Below are the code and all the weights of a small trained network. Each question names an input and a class and asks about switching units off, where a switched-off unit gives its printed mean instead of its output.

import numpy as np


def w(rows, s, z=0):
    codes = np.array(rows[::2]) - 128.0
    scale = np.full(codes.shape[1], s)
    scale[-1] = z or s
    return codes * scale


def f(y):
    return np.maximum(y, 0)


def log_softmax(a):
    a = a - a.max(-1, keepdims=True)
    return a - np.log(np.exp(a).sum(-1, keepdims=True))


def net(x, mask):
    res = np.array(x, float).reshape(1, 5) / 4 @ E
    y = f(res @ A[0][:, :-1].T + A[0][:, -1])
    res = res + np.where(mask, y, B[0][:, -1]) @ B[0][:, :-1]
    return log_softmax(res[-1] @ U[:, :-1].T + U[:, -1])


A, B = {}, {}
E = w([
[129,60,120,29,107,184,2],'x0',
[34,185,23,162,26,156,107],'x1',
[37,11,149,173,154,207,186],'x2',
[178,165,58,135,205,243,141],'x3',
[31,202,176,130,225,111,58],'x4',
],0.0067)
A[0] = w([
[89,86,169,125,90,67,116,77],'n1',
[141,88,117,103,130,147,55,66],'n2',
[164,172,125,120,117,111,104,73],'n3',
[134,142,119,136,144,143,128,254],'n4',
[57,161,82,142,75,157,125,114],'n5',
[119,192,125,191,158,86,248,79],'n6',
[167,176,60,139,200,236,147,83],'n7',
[180,73,201,106,192,85,135,97],'n8',
[164,112,124,126,114,128,146,89],'n9',
[72,168,147,118,185,123,97,85],'n10',
[213,70,83,129,40,144,176,98],'n11',
[123,63,124,82,108,165,15,103],'n12',
[210,230,121,104,102,69,71,104],'n13',
[74,143,72,141,92,148,129,84],'n14',
[85,184,72,132,70,144,112,83],'n15',
[56,56,137,152,145,174,163,69],'n16',
[91,95,166,122,73,52,114,118],'n17',
[48,48,152,146,150,166,167,122],'n18',
[186,119,156,122,201,143,134,96],'n19',
[106,133,154,146,109,75,158,116],'n20',
[49,182,158,135,204,119,67,108],'n21',
],0.016,0.0097)
B[0] = w([
[162,162,120,137,67,124,104,185],'n1',
[135,181,172,132,144,129,164,166],'n2',
[169,144,111,145,154,116,135,156],'n3',
[4,89,69,50,137,150,88,216],'n4',
[109,93,173,138,144,120,81,205],'n5',
[102,200,191,110,153,143,182,247],'n6',
[184,188,109,135,30,115,91,227],'n7',
[110,91,187,154,141,118,65,219],'n8',
[140,111,138,146,113,128,153,148],'n9',
[152,92,133,149,102,130,186,183],'n10',
[131,55,119,139,105,133,205,225],'n11',
[87,204,174,112,142,137,174,210],'n12',
[187,132,71,117,204,124,119,228],'n13',
[139,115,178,150,143,119,95,181],'n14',
[134,104,183,157,144,114,90,190],'n15',
[202,146,93,141,176,117,132,197],'n16',
[130,147,91,113,65,141,85,209],'n17',
[160,126,71,103,192,119,114,221],'n18',
[126,107,179,157,126,117,81,196],'n19',
[117,161,128,121,92,131,121,184],'n20',
[139,59,115,136,90,135,201,221],'n21',
],0.039,0.014)
U = w([
[203,110,94,115,232,104,122,127],'0',
[110,49,250,193,146,93,50,106],'1',
[94,203,228,99,147,165,206,134],'2',
[149,6,150,166,74,148,236,121],'3',
[168,164,125,125,1,123,72,152],'4',
[1,64,88,55,147,166,82,255],'5',
[92,136,122,234,134,127,142,66],'6',
],0.0073,0.0049)

Each question gives the input, the list of numbers given to net, and the class t.
The units are the neurons (one row each of A and B). Each row of codes is followed by its name. A weight is (code - 128) times the scale printed after its matrix; where a second scale follows, it is the last column's (A, B and U).
mask holds one flag per neuron, in row order. A switched-off neuron (its flag False) gives its mean, the last column of its row in B, instead of its output. The means were averaged over made-up inputs and are rounded, as every weight is.
A unit's drop is (log p(t) with every unit on - log p(t) with that unit switched off) / (log p(t) with every unit on - log p(t) with every unit switched off).
The circuit of an input: a set's keep is (log p(t) with only the set's units on - log p(t) with every unit switched off) / (log p(t) with every unit on - log p(t) with every unit switched off). Starting from the 12 units with the biggest drops (on a tie, the unit counted first), units are removed one at a time, each time the one whose removal leaves the highest keep (on an exact tie, the one counted first), for as long as the keep stays at least 0.8.
units of the circuit, in order: the units of the circuit, biggest drop first
most important unit: the unit with the biggest drop
top k neurons: the k neurons with the biggest drops, biggest first
drop when u is switched off: that unit's drop, to one decimal
input [0,-1,-1,3,-2], class 5: most important unit => n1
input [-2,-5,-8,-8,0], class 0: top 3 neurons => (n13; n7; n3)
input [-7,8,5,2,-2], class 1: top 2 neurons => (n5; n15)
input [6,-3,6,-4,8], class 3: top 2 neurons => (n21; n10)
input [1,-5,7,-2,7], class 0: top 3 neurons => (n18; n16; n11)
input [-5,-6,-2,-7,-1], class 4: top 3 neurons => (n17; n1; n20)
input [5,-4,4,3,6], class 3: top 3 neurons => (n21; n6; n10)
input [5,3,5,-7,3], class 4: top 4 neurons => (n17; n1; n6; n13)
input [3,-3,4,-8,6], class 4: top 2 neurons => (n17; n1)
input [-1,7,8,7,-7], class 0: top 2 neurons => (n16; n18)
input [8,7,2,-1,2], class 2: top 2 neurons => (n12; n8)
input [-1,1,5,8,-6], class 4: top 2 neurons => (n7; n21)
input [2,-1,-8,0,-4], class 0: drop when n13 is switched off => 0.7
input [3,-7,-8,-6,8], class 0: units of the circuit, in order => (n13)
input [-7,8,-5,5,0], class 1: drop when n14 is switched off => 0.1
input [-8,8,4,-6,4], class 1: drop when n2 is switched off => 0.2
